Below is a small trained network, with its code and all its weights. Each question gives an input and a class and asks what happens when units are switched off, that is, made to give their printed mean instead of their output.

import numpy as np


def w(rows, s, z=0):
    codes = np.array(rows[::2]) - 128.0
    scale = np.full(codes.shape[1], s)
    scale[-1] = z or s
    return codes * scale


def f(y):
    return y / 2 * (1 + np.tanh(0.7978845608 * (y + 0.044715 * y**3)))


def log_softmax(a):
    a = a - a.max(-1, keepdims=True)
    return a - np.log(np.exp(a).sum(-1, keepdims=True))


def net(x, mask):
    res = np.array(x, float).reshape(1, 6) / 4 @ E
    y = f(res @ A[0][:, :-1].T + A[0][:, -1])
    res = res + np.where(mask, y, B[0][:, -1]) @ B[0][:, :-1]
    return log_softmax(res[-1] @ U[:, :-1].T + U[:, -1])


A, B = {}, {}
E = w([
[79,52,147,64,181,124,9],'x0',
[29,237,169,160,138,163,83],'x1',
[48,112,184,69,28,115,198],'x2',
[149,98,89,255,89,128,71],'x3',
[71,171,29,144,107,20,100],'x4',
[71,83,210,95,221,59,223],'x5',
],0.0071)
A[0] = w([
[63,133,106,90,163,73,138,104],'neuron 1',
[159,86,115,90,124,118,126,74],'neuron 2',
[81,92,159,224,173,113,104,234],'neuron 3',
[133,189,156,105,76,159,133,198],'neuron 4',
[128,120,129,156,124,143,142,59],'neuron 5',
[176,229,69,142,107,146,109,201],'neuron 6',
[136,119,144,73,91,111,155,254],'neuron 7',
[175,129,146,88,96,160,140,132],'neuron 8',
[171,131,75,102,248,101,109,235],'neuron 9',
[122,167,91,168,123,137,132,103],'neuron 10',
[125,118,142,132,131,125,150,50],'neuron 11',
[210,104,116,155,179,173,121,195],'neuron 12',
[122,61,149,107,138,118,159,31],'neuron 13',
],0.016,0.0033)
B[0] = w([
[50,76,153,163,83,130,132,195],'neuron 1',
[152,177,107,114,157,159,149,163],'neuron 2',
[38,132,39,147,50,152,153,211],'neuron 3',
[77,72,96,177,73,96,143,193],'neuron 4',
[137,135,133,155,91,154,117,134],'neuron 5',
[104,231,99,183,103,38,140,250],'neuron 6',
[123,128,35,117,125,221,89,197],'neuron 7',
[124,105,131,90,169,184,134,172],'neuron 8',
[49,67,84,123,179,130,118,236],'neuron 9',
[148,183,155,126,110,103,165,181],'neuron 10',
[152,144,105,126,69,116,59,135],'neuron 11',
[9,73,147,134,92,116,114,225],'neuron 12',
[213,163,110,137,137,123,141,174],'neuron 13',
],0.015,0.013)
U = w([
[191,100,67,68,163,177,148,67],'0',
[164,121,194,118,108,88,130,16],'1',
[2,84,36,142,150,106,149,243],'2',
[132,248,59,191,54,74,191,116],'3',
[140,139,204,159,153,89,156,2],'4',
[145,7,208,117,61,201,138,78],'5',
],0.0084,0.0032)

Each question gives the input, the list of numbers given to net, and the class t.
The units are the neurons (one row each of A and B). Each row of codes is followed by its name. A weight is (code - 128) times the scale printed after its matrix; where a second scale follows, it is the last column's (A, B and U).
mask holds one flag per neuron, in row order. A switched-off neuron (its flag False) gives its mean, the last column of its row in B, instead of its output. The means were averaged over made-up inputs and are rounded, as every weight is.
A unit's drop is (log p(t) with every unit on - log p(t) with that unit switched off) / (log p(t) with every unit on - log p(t) with every unit switched off).
The circuit of an input: a set's keep is (log p(t) with only the set's units on - log p(t) with every unit switched off) / (log p(t) with every unit on - log p(t) with every unit switched off). Starting from the 12 units with the biggest drops (on a tie, the unit counted first), units are removed one at a time, each time the one whose removal leaves the highest keep (on an exact tie, the one counted first), for as long as the keep stays at least 0.8.
units of the circuit, in order: the units of the circuit, biggest drop first
k most important neurons: the k neurons with the biggest drops, biggest first
drop when u is switched off: that unit's drop, to one decimal
input [6,3,4,-1,-5,-2], class 5: 2 most important neurons => neuron 6; neuron 9
input [3,2,-5,6,-1,-6], class 3: units of the circuit, in order => neuron 6
input [-5,-2,4,2,-6,-1], class 5: units of the circuit, in order => neuron 6; neuron 9
input [-5,-2,8,1,-1,1], class 0: 2 most important neurons => neuron 6; neuron 12
input [-5,3,7,-1,-6,1], class 5: units of the circuit, in order => neuron 6; neuron 9
input [7,-8,4,-6,2,3], class 0: 2 most important neurons => neuron 13; neuron 12
input [-4,8,-4,8,-8,2], class 3: 2 most important neurons => neuron 9; neuron 10
input [-8,-2,-2,5,-5,-2], class 3: 2 most important neurons => neuron 6; neuron 9
input [-1,-6,5,5,6,-2], class 3: 2 most important neurons => neuron 9; neuron 12
input [-4,8,0,-2,-7,-1], class 3: drop when neuron 12 is switched off => 0.4
input [0,0,6,7,7,-3], class 3: drop when neuron 13 is switched off => 0.0
input [-5,5,5,8,-4,6], class 3: drop when neuron 12 is switched off => 0.8
